(23) [   7   68  164 -268   80  162 -202  -64 -258  -25  200  108   93 -410
  126   77  -20  -42  -81  232  166 -188   57 -217]
(23) [ 184   34 -145   -9 -115  -79 -143  159 -161 -136   83 -113 -115  160
 -241 -204  238  237   93 -320 -578  140  -43  327]
(23) [  75  -29  319 -169 -347  206   26  112  -42  106  -47 -108  157   21
 -160  -58 -131  245 -131 -310  133 -154  -10   37]
(18) [  67  159   -1    3 -122  -36   77  220   41  200 -152 -179  151  177
   24    6  119  122  148 -258   53   49  -57  187]
(22) [-194   53   58  -85  -98    4   83  203  229  235  -48  -20  124  437
   69   48   46 -124  -53 -494   44   12   37  119]
(26) [-141  -41  -51  264 -182  -98  155   46   52  -23 -114   11  -72  434
  -88  101  -36   17   73 -350  -82   41   42  178]
(26) [ 105  -16   55  -36 -147    9  -45  214  115  154  -98 -192  223   92
 -126  -40  110   60  124 -143 -100  -70  -45  150]
(18) [-103   34  129   58 -131  -50  116  154  209  137 -151  -53  163  253
 -105   38  -21 -136   73 -242   77  -65  143   53]
(21) [  37 -196  225 -110 -137  182   68   19  120  175    5  -26  126    6
  -43  -83 -127  155  -59  -58  298 -158  -89  -36]
(21) [-149   81  147 -126  -45  -82   89  134   98   22   83  -12   39  281
  -65   65  -39  -21  -45 -393   -9  106  347  163]
(21) [-122  205  418  -68 -294  122  101  290  276  292 -138   60  -25  342
 -146 -323 -124  -97 -168 -742   86  -54  144   23]
(26) [ -54  123   24  154   36 -155 -118  120  143   74  -24   78  -76  175
   53 -252  176 -347  136 -253 -162   99  178  106]
(23) [ 108   26   69  147 -115  113  -93 -154 -300 -114  -27   48 -139 -284
   95   -1  -90  103  -42  171   94  -59 -120 -106]
(21) [  42  102 -326  127  255 -140  -90  -75  -73  -99    5   20 -129 -172
  126   46  122  -62  112  335 -205  124 -123  -27]
(16) [ -44  -39  -80   99  147    1  -80  164   93    2  134  119 -274  256
  -84 -106  162 -112   43 -156 -394   44  -58   91]
(22) [  30  150 -328   78   92  -17    7  298  111  206  -92 -145 -117  377
  134   60  288   72   74 -259 -359  186 -385  232]
(22) [ 106 -103   -8  -39  -25   61  -61   12   41  104   65  -14  -59   22
   58 -240   53  153   -4 -109    5   49 -166  101]
(21) [ 162  181   15   -1  168   37 -180  197 -125   48   91  -20 -143 -137
   69  -89  242  -41  132   78 -204   55  -41   50]
(18) [-129  104 -293   70 -112 -172  127  -23  218  119 -302 -108  279   84
  -29  109 -114   40   52  -32   12  -35 -163   -9]
(18) [ 122  -39 -132 -109   89   73  -89 -121 -315 -138  167   -3  -73 -237
   93   96   51  252  -17  239  -30   19 -158   -7]
(26) [ -87  -84    0  198 -155   35 -162 -184 -148 -127   58  141 -213    8
  148  -35 -115  -43 -146 -138  -93   24  -45   10]
(22) [ -32  101  107   42  -26  -78   27   29  211  -43  -84   41 -109    8
 -202 -232 -122 -141 -109 -125 -166   74  196  -47]
(21) [-33 -46  69 -89  25  73  16  38  -9  86  66  25  69  38  62  62  28   1
  19 -17 153 -78 -13 -19]
(23) [-132  -56   91  157  -63 -181  224   89  477  106 -214  -55  115  308
 -220  -79 -128 -203   67 -171   50   37  259   59]
(22) [  28  -72  190  -99   94   83  -49 -142 -125  -35  126  106   55 -305
   93   -2  -51  -84   11  298  333 -126  130 -186]
(21) [ 136  -62  144   34 -163   24  -12   35   27  -64  -45 -109  -39   -4
 -187 -144  -46  100  -54  -99 -130   47   72   93]
(21) [ -54  165  -38 -131   96  -74 -115   57  -44  -63  103  -35  -11  -33
   84  110   50  -82  -81  -65 -194  142  177   63]
(21) [   6 -129 -205  113   77 -145  -37  -41  196   13    8  -96  -18   52
   63   -1  -22   72   49   79 -144  169  -38  168]
(18) [  27  -71 -112  297 -249 -139  149  -60  116  -64 -328  -81   95  174
 -247  -95  -34  -34  119  -67  -84  -46  -73   38]
(16) [  50  -80   50   80  -86   -9   18  -86  -81 -153    0   53 -104   29
 -142 -137   -1  -12  -16  -46  -75    4   60    2]
(16) [  20  -56 -125  -32  -57  -53   19  -60 -123 -120  -23 -102  162  -29
  -71  207   17  104   50  116  -56  -37   -8   41]
(18) [-205 -184  116  146 -262 -113  140 -128  467   55 -254   53  191  174
 -247 -195 -323 -225 -105 -184  115 -129  162 -101]
(26) [ -62  117   49   93  104  -42   64   73  160   76 -104   46  -17  -12
  -23    1  -27 -203   58   94   55  -31   79 -115]
(18) [ -37  -35   15 -125 -101   31  -26  194 -175   38  140  -88  150  304
    5  248  196  127  119 -316  -79  -43   48  251]
(23) [ -68   11   20 -230  322   50   45   53  -15   68  196   77   97 -148
   62  231   35  -20   92  325  217 -120   79 -145]
(22) [ -93  -85  -87  -22  137  -57   16 -108   34  -65   86   13   21  -41
   98  201  -72  -30  -33  194   58   47   78  -25]
(18) [ 147   -5  -82   42  -45   41 -106   79 -146  -16   42  -38 -134  101
   19 -150  220   88   50 -160 -235   78 -182  155]
(21) [ -47  210  245 -180   67   58  145  261  162  212  -17  -46   44  143
    5   21   18  -70  -33 -223  180   41  184    0]
(26) [  97  135  -13  -86   74   69   12  246  -66  173   64 -120  -65  156
  155   56  201  179   74 -189  -17  136 -122  196]
(16) [ 148   -7  -92   81  265   34  -86   18 -154 -173  158   64 -365  -63
    1  -63  208  -51   22  222 -305  139  -71    0]
(16) [-132 -228 -151  -50   71 -243  206 -108  521 -155 -120  -28  148  192
 -450 -117 -142 -220 -102   80 -257   43  227  -63]
(21) [  17  345  150  -86  194  -25  191  313  183  281 -145 -180  139  -16
  109  210   47  -64  134   84  287   83  161  -12]
(23) [ -50   26  128   86 -414  -38  120  141   65   82 -194 -137  149  393
 -154  -13  -52  112   10 -577  -13    1   85  238]
(23) [ -52  220  -98   31  -54 -135   37  190   89  -56 -157 -173   31  243
 -107  172   90 -132  -50 -235 -377  165  124  136]
(23) [ -18   -7 -206  102  302  -40    7 -118 -268 -210  143  120 -155 -165
   68  302   81  -14  149  474  -33  -25  -26 -113]
(18) [ 182 -170  182   75 -367  174    5  153   26  230 -122 -146  147   87
 -151 -175  -31  359  127 -238  118 -200 -262  160]
(22) [  16   61 -178   92   20   18  -84  105   61   32   -6   10 -268  213
   51 -150  122    1 -102 -251 -388  164 -245  114]
(22) [  -1  -16   13    0  -26  -74   73  114  136  181  -75 -125  237  124
   47   63   67   15  191  -57  189  -14   49  128]
(16) [ 158   25  -57 -208  270   -1  -52  165   63   85  117 -148  123 -245
  -62   80  109  156  151  360  -70   -4  -14   26]
(18) [ -76  -23  -57  -36   71  -21  -82  -50  -75  -43  180  107 -129   68
  126  -23   30    8  -42 -121  -64   88   38   73]
(16) [ -91   79   29  -83   23  -81  150   23  366   23 -164  -39   51   74
 -178 -101 -145 -182 -190  -65  -66   78  140 -110]
(23) [  13  -50   39   -2 -187   91  -62   30 -133   70   12  -43   85   54
   73   72    4  161   19 -164   64  -86 -121   94]
(26) [ -58 -119   21  -29 -173 -105 -120   11   80  -47   71    9   76  230
 -116 -192   60  -84   -7 -381 -230   34  172  196]
(22) [-180 -123  -75  291 -178 -101  -47 -212  -33 -176  -73  216  -87  171
  -58  -95  -60 -267   -8 -155 -117  -92   39  -56]
(21) [  58  308  -50 -128  367   63   -9  170 -101   79   16    2  -65 -146
  209  152  275 -244   52  282   27   47  -69 -175]
(21) [ 116 -118   78  -63   -9   25   17    3   43   -6   39 -127   55  -93
  -67   10  -56  172   -2  117   45   34   45   69]
(18) [ 276  194  118  -15  -93  151    2  414 -172  217 -100 -240   52  136
  -14   15  356  169  232 -197  -56  -20 -201  201]
(16) [  12   81   32  -84 -174    1    2  -99 -104 -116  -86  -47   72  -88
  -58  -13  -91   27 -163  -88  -18   16   50  -49]
(16) [ 136   -9   71    9 -115   29   54  -57 -140  -86  -72  -92   63 -171
 -115   21  -66  180   30  136   93  -45    6  -18]
(26) [ -97  -32 -135  -74  322  -74 -244 -187   -8 -135  293  225 -225 -202
  215 -122   26 -232 -118  198 -167  134  101  -91]
(23) [  78   26  298  142 -321  154  -27 -105 -158  107 -125   29   10 -215
  131 -146 -216  151  -26  -85  426 -131  -62  -70]
(16) [ -32   51 -109   -9  204  -97  -15  -86   10  -92   71   64  -94 -112
   58    5    1  -90  -10  188  -50  106   88  -56]
(18) [ 105  235  213 -113   75   79   83  252   31  182  -91 -145  104  -78
   29   89   89  -40   72   55  189   -4   84  -38]
(22) [-75  24   6 -98  88 -32 154 108 168 170 -49 -55 208 101  11 141  13 -24
 106  31 224 -56  46 -12]
(26) [  97 -151  110  151 -232   78 -113 -143 -227 -103   39   -2  -79 -106
   49  -43  -94  183  -17  -29   58  -28  -39   81]
(22) [ -32  125   86 -186   -1   38  139  223  127  232  -63 -105  207  160
   -1   88   60   37   49 -179  178  -39   16   39]
(23) [ 162  179   65  200 -120   13  -59   45 -264 -144  -93  -77 -157 -188
  -95   47  -20  141   62   76 -171   28   14   36]
(26) [ -35  266  105 -357  308   -7  200  263  281  163  -23  -70  145  -32
 -141   70   40 -139  -34  109   83   19  202 -158]
(26) [-135 -189 -330  211  -58 -223   16 -176   47 -141  -47   95   29  282
  -67  -51   77 -120  127 -104 -197   10  -50  103]
(16) [  62  -46  -68   42   67   80   -7   34  -48    4   -4  -57  -72   43
   97  116  114  -15  -16  105  -54   32 -175    2]
(22) [ -12   93  -59   26   79  -52   27  -10   10 -108  -34   -7  -78  -73
  -84   72  -51  -35  -51  123 -148   56   60  -61]
(23) [-114 -114  111  -77  -51 -106   77  -25  369  -69  -72   22  107  152
 -308 -187 -106 -294 -147 -133 -137   -8  288  -69]
(22) [ -45 -130  125  -17   59   89   38  104  235  173   45   41   -5  105
  -30  -56  -41  -39    4  -24   96  -86  -26  -26]
(16) [  65 -326   17  136 -335  125  -16 -102   -1  -73  -80  -18  -18  156
 -200 -142  -77  144 -103 -169 -138 -134 -248   48]
(16) [  18  195  146   18 -122   25   17   63 -130   50  -52    0    6  -97
   -3   -3  -89  130   43 -114  134  -39   75    5]
(26) [-184  183  -30 -188  224  -20   15  145  261  127   32   90  -14  108
   30   -3   30 -279 -134 -101 -109   37   74 -123]
(18) [-174   74  182   -8  128   70  -17  133  -23   63  185  211 -184  201
  102   48   65 -218   -1 -215   47  -29  177  -24]
(26) [  53 -186 -122   54  -76   82  -92 -150 -147  -30   47   10    0 -101
  103   33  -27  186   -4  127   34  -78 -267    5]
[ -34 -127  200 -263 -168    2  -66  -14   51  -84  157  -11  121   67
 -199 -145  -84   43 -166 -307  -94   -3  287  101] : (26)
[-168   20   10 -178  121  -19   87   70  168  193   53    0  171  181
  206  150   36 -126  -11 -112  258   27   85   13] : (22)
[  74   27  104   38 -170   75   91  148   61  118 -204 -107  152   78
 -162  -13   34   11   75  -75   50 -151 -103  -24] : (18)
[ 124   81   80 -142  152   34   27   17  -54  104   12 -113  152 -272
  178  103   47   45   89  312  339   16   37  -61] : (16)
[  73 -117 -185   31   12  -16 -115 -190  -16 -171  -17  -45  -60 -166
   17  -31  -28  -12 -155  220 -224   81 -148  -51] : (21)
[-179  -65 -113  148  -78 -152  -43 -145  136 -176   -1   82 -160  187
  -41  -51 -145 -142 -186 -218 -297  159  140   69] : (22)
[  94   58   20   43   51  109  -19  -68 -228  -34   27   31 -120 -242
  122   71  -32  135    4  234  142  -28 -131 -100] : (23)
[  10 -175  305  -80 -256   88  104   71   97   94  -11 -120  195  141
 -136   33 -141  163  -25 -228  233  -90  160  117] : (21)
[ -42  -62   29 -171  367  -22  -52  -89  155  -80  202   83  -27 -368
  -44   76 -152  -95  -70  518   14  -15  205 -212] : (26)
[  77  150   53 -153  305  122  -88  268   62  193  158   58 -199   50
  138 -164  286 -147   17  -49 -105   81  -97  -10] : (21)
[-167   27  121  201 -118  -46   22   -9  156  198 -169    2  188   31
  212  155 -151 -189   92  -22  362 -101   93  -38] : (23)
[ -28  111   14  -46  121   31   14   95   25  100   -5  -27   56 -101
   73  178  -16   -7   43  158   91  -47   -7  -71] : (18)
[  -4  -27  190  102 -389  -25   36  149  255  230 -207 -142  171  281
  -87 -218  -93   73   22 -522   66   -3   44  224] : (23)
[-37  35 -79 146 103 -70  61 -39 -10  73 -16  58 -48  11 176  36  15  -3
 157  91 206  38 -29  13] : (23)
[-197  102 -216   81 -125 -166   80   64  172  145 -157   -8  138  342
   42   21   -1  -21   68 -378  -52   34  -65  138] : (18)
[-133 -104   -1  -50  -51   76    3  -43   63  104    6   67  102  121
  126   65  -25  -93  -75  -96  155 -108 -107  -64] : (21)
[  47  -24  136   93 -194   43   85  -97  -63   22 -122  -23   66 -111
  -11  -28 -169  146   19   22  292  -81   -8  -41] : (16)
[  26  314 -121   13   76  -71   36  242  126  215 -188 -132   56   94
  110    7  166  -78   99 -111  -69  112 -110   61] : (18)
[  45   88 -123   -8  115  -72 -111   17  -31 -116   21  -81  -75  -45
   64   66  121 -126  -62   84 -284  172   40   45] : (21)
[  77 -128 -104  -56  -22   99   56 -157 -131 -114  -38  -94  100 -257
  -60  250 -149  256  -81  392   73 -114 -207 -135] : (26)
[  44  -92 -167   51   40  -22 -111 -218 -214 -195  101   54 -103 -195
   76   28  -21  100  -27  221  -87   35  -92  -21] : (16)
[ 166   61 -217  -66  225   24 -235  146 -142  -41  141 -128 -101  -95
  125  110  309   14   48  188 -418  133 -186  117] : (18)
[ 134  -57 -113   97 -106   56  -68 -215 -345 -199   -4  -42  -64 -278
   56  123  -81  272  -29  258    0  -15 -189  -26] : (16)
[ -52 -144  113   -8 -123   78   55  -23  -82   30   40   63  103  111
  -29   57  -12   41   65  -94  209 -172    4   -3] : (21)
[ -48   10 -185   31  197  -99    2 -267 -123 -308   60  100 -145 -273
  -19  141 -129  -50 -108  416 -110   72   81 -183] : (22)
[  81  -66  -57   72   80   15  -34   45   39   92   -8  -64   21  -36
   91   27   88   22  123  164   36   -5 -131   39] : (21)
[  82   51  -19  215  -95  -43  120  165   79   59 -166 -164  -59  169
 -109   66   -6  172  121  -93 -106   84  -56  174] : (23)
[  92  -42  223  -44  -73  184  -17  136  -86  108   21    0   30   39
  -17  -44  122  -23   54  -72  127 -152  -64  -25] : (21)

<28> [ 185   18  -80 -164  -43   13 -215   40   34 -110  -64 -169   68 -112
 -201  239 -179 -229  -84 -129  119  156   -3  147]
<26> [ -34  310 -121  -53  203 -192 -284  -40   79  -61 -173   71  292   45
  171 -197 -103   16    6 -152 -142  287   73   15]
<28> [-237    8  191  276  -13  -44   34  -28   65   12   28  242  -79  -23
   78 -135 -131   48  104   49  -95    6  -69 -121]
<31> [ 252  189 -160 -121  179  -16 -207   -7   61   -2 -229  -16  106   55
   39  -27  217  187 -171   -4   21  139  144    9]
<28> [-256  -26  -31  186  -34   25  341  -68  -57   59  -26  106 -225   -7
    3    3  102   90  135  212 -117  -50 -121 -123]
<30> [ -96   26 -196 -166 -148  -12 -163   22 -136   16   89 -153  114  112
  -90  174   15 -101   95  -19   45  -81    4   14]
<28> [  93   66 -194   -8  -25  -93 -306  -15 -115   65 -133 -360  142   89
 -254    1  132  -28   61 -161  143  130  166  347]
<28> [-307   27   86  326 -123   -1  -75  -20   59  101   51  108 -223  -21
  -49  -65   11   95  143  146  -57   34  -49  -19]
<30> [  14 -121  -90 -122   97  -79 -254   89 -167  -21   54 -206  105  137
   79   90   90   97  205   -1  231  -91  343   98]
<26> [-127 -165   17   63   40 -136 -124   83  -45  -44   10   28  -75  -73
   35 -100 -102  130   98   -5   20   16  102   59]
<28> [-252  -47   93  105 -102   30   12   -6    1  106  159  -43 -120  -24
   22  -24   -6   25  105  147  -20  -29    2  -20]
<28> [-295   -5   41  338 -230   55  -28  -20   50  214  177 -100 -314   -5
 -126 -136  160   63  153  130  -45   -2  -60  188]
<31> [ -30 -101   18   -1  -45   70  128  -40  -66  -18   -6  -51   -5  -28
 -120   87   -6  -33   57  -30   63  -36   20  103]
<28> [ 183  -71  136 -119  -22   63  -69  139  121  -74  212  109  -84  -32
  177  122 -136 -117 -117   51   56 -144  -63 -219]
<26> [ 274 -298    1 -203 -147   18  149   91 -193   81   14 -280  -95  -41
 -242  214   76  -52 -271  143  148 -249 -106 -163]
<31> [  29   62   28  -10 -102  -88 -126   -6    4  125  -43  -98   70  -28
 -121 -117  -29  -20 -228   12  -89   51 -140  -86]
<31> [-146    0   52   99   23  -57   74   49  100  -88  106  108 -164 -113
  143    0 -234 -149  133   39  -89   87 -111  -52]
<26> [ -52   68  -58   20   19 -110 -115   55    5  -65   10   99    6   43
   99   29 -115  -65   76    3  -44    6  -57 -140]
<31> [ 102  -71   43 -120  -94   56    4   37    1   41   66    4   -3  -19
  -35   28   23   21 -195   41   -3 -122  -79 -119]
<30> [-115  -64   24  -42    3  137  -23  -11  -29    5  116   66   14   82
   96   61  136  168  140   53   94 -131  203   38]
<26> [-142   68 -190  -23   69 -196 -292  -28  -78    5 -273  -45  140  -54
 -132 -128   -5  223  -27  -50  -68  242  114  115]
<28> [ -40  144  -70  205  -36   12 -177   47   37   50  140   55 -111  241
  136    5  197    8  244   37   59 -122   60   -7]
<26> [ -50  314 -225 -140  -37   27 -285  -94  117 -174 -147 -144  214 -134
 -240  274 -305 -395   92 -260   -6  456  -35  339]
<31> [ 296  -62  -44 -283  -43   38   16    1  -37  -17 -131 -216  108 -135
 -245  167  -60 -125 -331  -46   60   61  -81   12]
<28> [-300   33  138  254 -104   93   69  -50  160   60   53  294 -236 -117
   20 -115  -18  161    8  148 -169   47 -127  -78]
<30> [ 177  164 -105   14   54  -28 -137  -58  -20   42 -136 -175  174  126
 -101  -58  152  -40   -4 -162   65   95   93  207]
<28> [ 276  -38 -227 -276  105   12   56   28  -86  -31 -228  -23   17   -4
  -52  108  231  218 -258   87   21  -41   38 -118]
<31> [ 204   55  -68 -137  184   57   -8   -8   71 -102 -144   10   40  -54
   53   75   55   60  -74  -30   59  129  134   74]
<31> [ 102  128 -204   34 -135 -271 -256  124  -82  120  -18 -194  -56  125
  -83  -17   16 -158 -113   78  -73  -33 -251 -232]
<26> [ 323  103 -118 -169   92   30  199  -48  -59  105 -138  -54  124  157
   47 -103  351  133 -277   33  -58 -127  -46 -146]
<31> [ -30  -31   64   46   66   21  128 -113  -69   54 -148  -93   97  -25
 -114  -67   69   90   -6  -16   30   75  103  122]
<31> [ 250  -61 -183 -262   11   54   -7   16 -139  -90  -94 -193  130   52
 -158  281   66  -99  -32  -90  179  -59   88   91]
<30> [ -53  -80  106  207   55  -19  121   -8  -60   24   22   80  -62  110
   83  -86   90   92  168   29   55 -138   78  -26]
<26> [-103  -52   30   16   81   47  167  -85  -47  -76 -109   27   42  -68
  -52   82  -65   10  116  -15   36   80   86   86]
<28> [-223 -114  244  253 -156   91  141   14  177  109  129  277 -368 -200
   12 -173  -31  193 -143  223 -177  -42 -207 -159]
<31> [ 244   69 -122 -118  -90    8 -142  -66  -33   72 -269 -263  125  -83
 -413   66   76  -34 -316  -98   41  175  -60  170]
<26> [-232  -37   42  230 -111  -14 -121  -30  -31  146   10  -19 -104   21
 -117 -141  128  201   85   71   -4   -4   64  106]
<30> [-282  -28  -66  342 -217  -56 -259    8  -98   55   69  -98 -124  110
 -246   51   14  -55  370  -72  119  -23   52  268]
<30> [   5  -99   44  219   41 -105 -152   36  -93   18  -22 -147  -29   88
  -71  -51   41   20  222  -77  183  -17  193  204]
<30> [-172 -331   93  -59  -37  -51  -89  132 -153  -26  244 -122  -66  -12
   79   95 -122   29  223   76  182 -187  204   14]
<30> [-250  -85  204  258 -135  162  342  -24  219   34   81  462 -440 -236
   45 -117  -33  203 -138  246 -260  -44 -305 -227]
<30> [ -43  -63  143  156  161   -9 -150   13   48  -92  -28   40  -13  -32
   75    2  -84   69  217  -50  166  103  280  170]
<30> [-156   67   37 -104   62   48   48  -19  101  -44  105  146   44  -63
  222  -51  -98   24   23   36 -121   63   11  -67]
<31> [-149 -262  377  161  -38   96  403  -48  -16  122  164  101 -121  -74
   82 -197   -1  129  -38  139  -41 -208  -37 -119]
<26> [-117  -37 -100   44   80    6   85  -44  -33 -135 -104   43  -22  -62
  -50   68  -60    4  217  -95   28  119   97  222]
<26> [ 122    3  169  -55  125  161  283 -115   49   57  -18    1  108   -2
   91 -122  147   92 -119   -9   -1  -19   94   49]
<26> [-155  135   -6  242   27  -74  -55  -36    0   35   31   20    8  146
   84 -114   37  -41  262  -47  -17   28   41   76]
<30> [-101  196   83  185   94    7   12  -78  211  -35  -67  189  -29  -97
   95 -179  -99   -7   27  -64 -152  249  -49   88]
[  11 -145   81   -4  115   67  226   -2   11  -34    7  168  -74  -37
  146 -114   96  223  -11   37  -17  -98   88  -10] : <26>
[  37  -91   87   38  -85  108  145  -98   -3   56 -127 -101  -27 -155
 -301    9   15   19 -158  -31   21   86  -44  178] : <31>
[ -57  -16  -16  180   34   -9  113  -24   15  -49  -56  -23 -148  -55
  -64   28  -34  -73  172  -20   25  103    0  162] : <31>
[ -25  177 -138   50    7  -91 -238   19   55  -21  -51    1   20   41
    4  -19  -22  -49   61  -60  -42  137  -14   55] : <31>
[ 199  -62 -204 -282   49  -96  -32   93 -244  -61   30 -205  181  220
   64  237   61 -134   80  -12  163 -226   83 -150] : <31>
[  79  221 -125  -33   28 -122  -89   11  -25  -33  -44  -28  138  148
   67   91  -70 -234   39  -33  -38   24 -119 -183] : <26>
[ -26  -10  273   72  153    6  131   21  108  -22  165  242   22   43
  385 -179  -83   42   43   47  -54 -110   42 -220] : <26>
[ -28  -23   59  303   30    2  148  -53   45   12  -93  -39 -199  -73
 -121  -76   29  -22  131  -26   23  124   -4  230] : <31>
[  34   57 -112 -198  171   17  186  -88  -99   25  -78   23  247  139
  175 -169  240  214  -29  -49  -74  -68  141    6] : <28>
[ -71  200 -151  161  -99 -108 -295   86   84  -50  157  -13  -74  122
   56   27 -109 -278  262 -131  -18   58  -97  107] : <26>
[  70 -353  132  -36  -92   32  127  117  -82   53  132  -17 -218  -77
  -31   19   49  147 -134  159   84 -266  -16 -134] : <26>
[-149  182  -74  121 -148   25 -128  -66   93    4  -24   25  -10  -43
 -172   21  -91 -141   51  -97  -92  175 -140  150] : <30>
[ -44  -19   12  172 -184   13 -173  118   27   33  251 -166 -267   55
  -48  236  -62 -276  223  106  152  -80  -58    6] : <28>
[  56  108 -225  128  -36  -90 -266   -7  -88   35 -167 -227    4  114
 -247   70  150  -29  135  -90  123  111   90  249] : <28>
[-233 -198  262   57   -6  154   45  -72   82  -40   50   12  -45 -270
  -99   -2 -194   77   74  -26   74  159  181  286] : <26>
[  60   19  -42  -67   82  -11    9    8  -17  -41  -78  102   43   37
   74   28   46   94  -45   37   -7  -34   29 -131] : <28>
[-249  -85  136  132 -164   80  100  -10   41   87  156  188 -160  -45
   15  -87    0  120   -9  127 -112 -128 -122 -119] : <31>
[ 159  -39  140 -118  144   35   53  -10   69  -40   -5  -47  109  -87
   95  -68  -71  -15 -111  -70   40   74  106   67] : <30>
[ 195  212 -170 -178  -51  -74 -189  -42   -8  -23 -134 -271  265   -2
 -225   94 -128 -327 -136 -224   -5  215 -111  152] : <30>
[ -75 -288  176  161 -130   89   72   69   40   23   79  101 -344 -183
 -125   33  -24  155  -52  151   55 -101  -36   -8] : <30>
